[[148, -197, 173, -45, 152],
[-84, -111, -564, -101, 54],
[-170, 302, 397, 13, 88]] -170

[[-585, 597, -244, 41, 158, 38],
[-168, 337, 534, -414, 36, -136],
[-397, -44, 434, -404, 113, 111]] -397

[[114, 114, -381, 275, -82],
[52, -32, -469, 379, -104],
[-20, 24, -423, 343, -91]] -20

[[426, -502, 318, -268, 77],
[134, 248, 442, -17, -283],
[-550, -67, -406, -23, 226]] -550

[[13, -36, -278, -125, -61, 67, -385],
[5, -2, -196, -494, 45, -115, 102],
[11, 13, 260, -51, -199, -29, -101]] 11

[[237, 156, -472, -31, -475, 83, -333],
[-46, 0, 32, -210, -190, 92, -28],
[-180, -235, 219, -34, 54, 393, -119]] -180

[[15, -75, -77, -233, 250],
[-16, -228, -242, -93, -421],
[-51, -107, 242, -349, -556]] -51

[[-154, 120, -118, 559],
[-122, 157, -46, 275],
[-57, 151, 77, 109]] -57
---
  4   11   -2   13    4    8   10    8    7    8   11    8    3    1   17
 10    4   14    3   10    7    5    8    8    8    5    8   10   12   -1
 -1   26   10   31    6   15  -21    8  -10    8   24   11   17    7  -30
  7   -1    8   -4    7    5   11    8   10    8    1    8    4    7    6
  3   14    0   15    5    9    6    8    5    8   13    8    5    2   11
Out: 3

48  45  45  53  46  45  41  47  51  36  41
58  36  71  86  28  19  24  48  81   6  18
42  41  46  62  53  45  52  42  58  24  28
40  40  49  61  53  44  48  44  61  24  27
43  40  56  65  47  34  43  48  64  22  28
43  45  53  49  45  41  48  47  52  49  42
41  43  60  63  45  33  45  47  64  22  25
45  47  48  48  44  42  45  45  50  48  47
35  36  65  80  55  28  57  45  84   9   7
Out: 35

177   86  162  195  147  129  155  124  177  173  107   74   44  183
163  117  158  157  146  137  140  137  138  137  133  113  114  157
180  192  144  179  122  142  145  146  146  148  163   85   79   95
123  162  130  108  134  142  126  145  111  114  154  166  186  115
112  170   99  147  112  131  148  128  172  172  132  129  100  103
 84   89  114  103  142  128  135  122  148  146  103  181  170  169
155  111  156  148  148  136  138  136  135  135  130  124  125  161
217   72  202  204  165  136  149  134  149  146  120   59   53  202
195   67  191  183  165  135  145  133  144  141  116   84   81  204
Out: 195

6324  4159  3590  3426  2567  5050  8190  8018  6623  8522  8258  7445  7961  5166  3580  7058
8886  8266  5970  7324  2475  2970  8910  8018  7315  6480  7349  9217  6231  6289  3580  6393
8470  6690  4583  5527  2475  2970  8910  8018  7315  7778  8258  9217  7247  5803  3580  6821
8944  8891  6806  8199  3031  2970  8910  8018  7315  5635  6574  9217  5539  6722  4123  5965
8470  6690  4583  5527  2475  2970  8910  8018  7315  7778  8258  9217  7247  5803  3580  6821
Out: 8470

66  81  62  65  63  67  64  51  66  87  66  61  60  51  53
86  65  66  69  89  60  62  96  65  64  72  63  63  42  69
64  50  72  74  64  60  59  54  63  43  67  65  70  71  58
42  62  70  68  37  71  67  19  66  61  61  68  72  96  56
75  84  60  65  73  66  64  67  66  90  68  60  58  41  57
52  55  71  71  50  65  63  34  65  50  64  67  71  84  56
52  64  68  71  47  64  59  21  63  62  63  61  65  71  45
Out: 52

662  655  247  670  808  600  784  533  585  640  730  582  600
637  584  705  800  718  593  634  555  673  550  431  676  555
562  618  554  628  153  609  656  703  454  684  610  567  492
612  681  510  654  334  501  649  620  737  572  617  578  545
657  602  338  660  728  663  570  689  702  672  509  630  513
Out: 657
---
array([198, 168,  65,  53]) Answer: 198, 53

array([[ 44,  74, 133, 154,  43, 191,  61],
       [120,  73, 129, 148,  94,  89, 156],
       [226, 249,  64, 215, 188,  59, 198]]) Answer: 44, 198

array([[7, 3, 4, 4, 5, 2],
       [6, 3, 3, 5, 7, 1],
       [6, 3, 3, 6, 7, 1]]) Answer: 7, 1

array([[ 26, -10,   2,  22,  25, -13],
       [-28,  12,  -4, -23, -22,  21],
       [ 40,  -8,   5,  40,  27, -24]]) Answer: 26, -24

array([ 18,  48,  10, -16,  38,  17, -27]) Answer: 18, -27

array([1174, 4068, 3275, 6993, 9231, 7686]) Answer: 1174, 7686

array([143,  50, 129, 173, 197]) Answer: 143, 197

array([  6,  -6,  -5,  -9,  21,  45, -32]) Answer: 6, -32

array([31, 38, 68, 93,  1]) Answer: 31, 1
---
[[275, 363, 274, -585, -200, 195],
[41, 534, -31, -471, -24, 415]] => 274

[158, -217, -100, 30, -497, 322, 277] => -100

[[-103, 48, 0, -76, 204, -10],
[-99, -60, -27, 39, 180, -76],
[43, 134, 267, 43, 565, 329]] => 0

[-360, -75, -433, -64] => -433

[477, 69, -81, -421] => -81

[[98, 89, 357, 184],
[16, 17, 103, 77],
[61, 59, 549, 378]] => 357

[238, -524, -436, -61, -317] => -436
---
[[410, -106, -51, -134],
 [-454, 126, -199, -73],
 [-30, -32, 306, 337]] -> -199

[[86, -66, 274, -191, 287, 398, -442],
 [-49, -285, -46, 14, 358, -448, -367],
 [-586, 293, -429, 529, -568, 274, 482]] -> -448

[[-22, 52, 0, 162, 52, 223],
 [-134, 59, -195, -12, 219, 98],
 [147, -44, 139, -378, -579, -608]] -> 219

[[204, -389, 64, -132, 169, 107],
 [52, 453, 262, 145, -200, 143],
 [-52, -71, 22, -119, 36, 25]] -> -200

[[40, -54, 297, 201, -244],
 [-17, 66, -115, -518, -166],
 [81, 38, 291, 69, -471]] -> -518

[[581, 491, -322, 450],
 [480, 393, -266, 377],
 [476, 415, -256, 377]] -> -266
---
 445  -280  -212   -61 Out: -61, 445

 201  -269   142   171   444  -234   -75 Out: -75, 201

 165   130   173   129   498     0   239
-113   211  -153   -24    -1    95  -204
Out: 239, -113

 565   402  -588   258 Out: 258, 565

-245   386  -493   339 Out: 339, -245

-70  139   38   -2  153  -58  570 Out: 570, -70

 278   180   569   104   338  -276  -318 Out: -318, 278
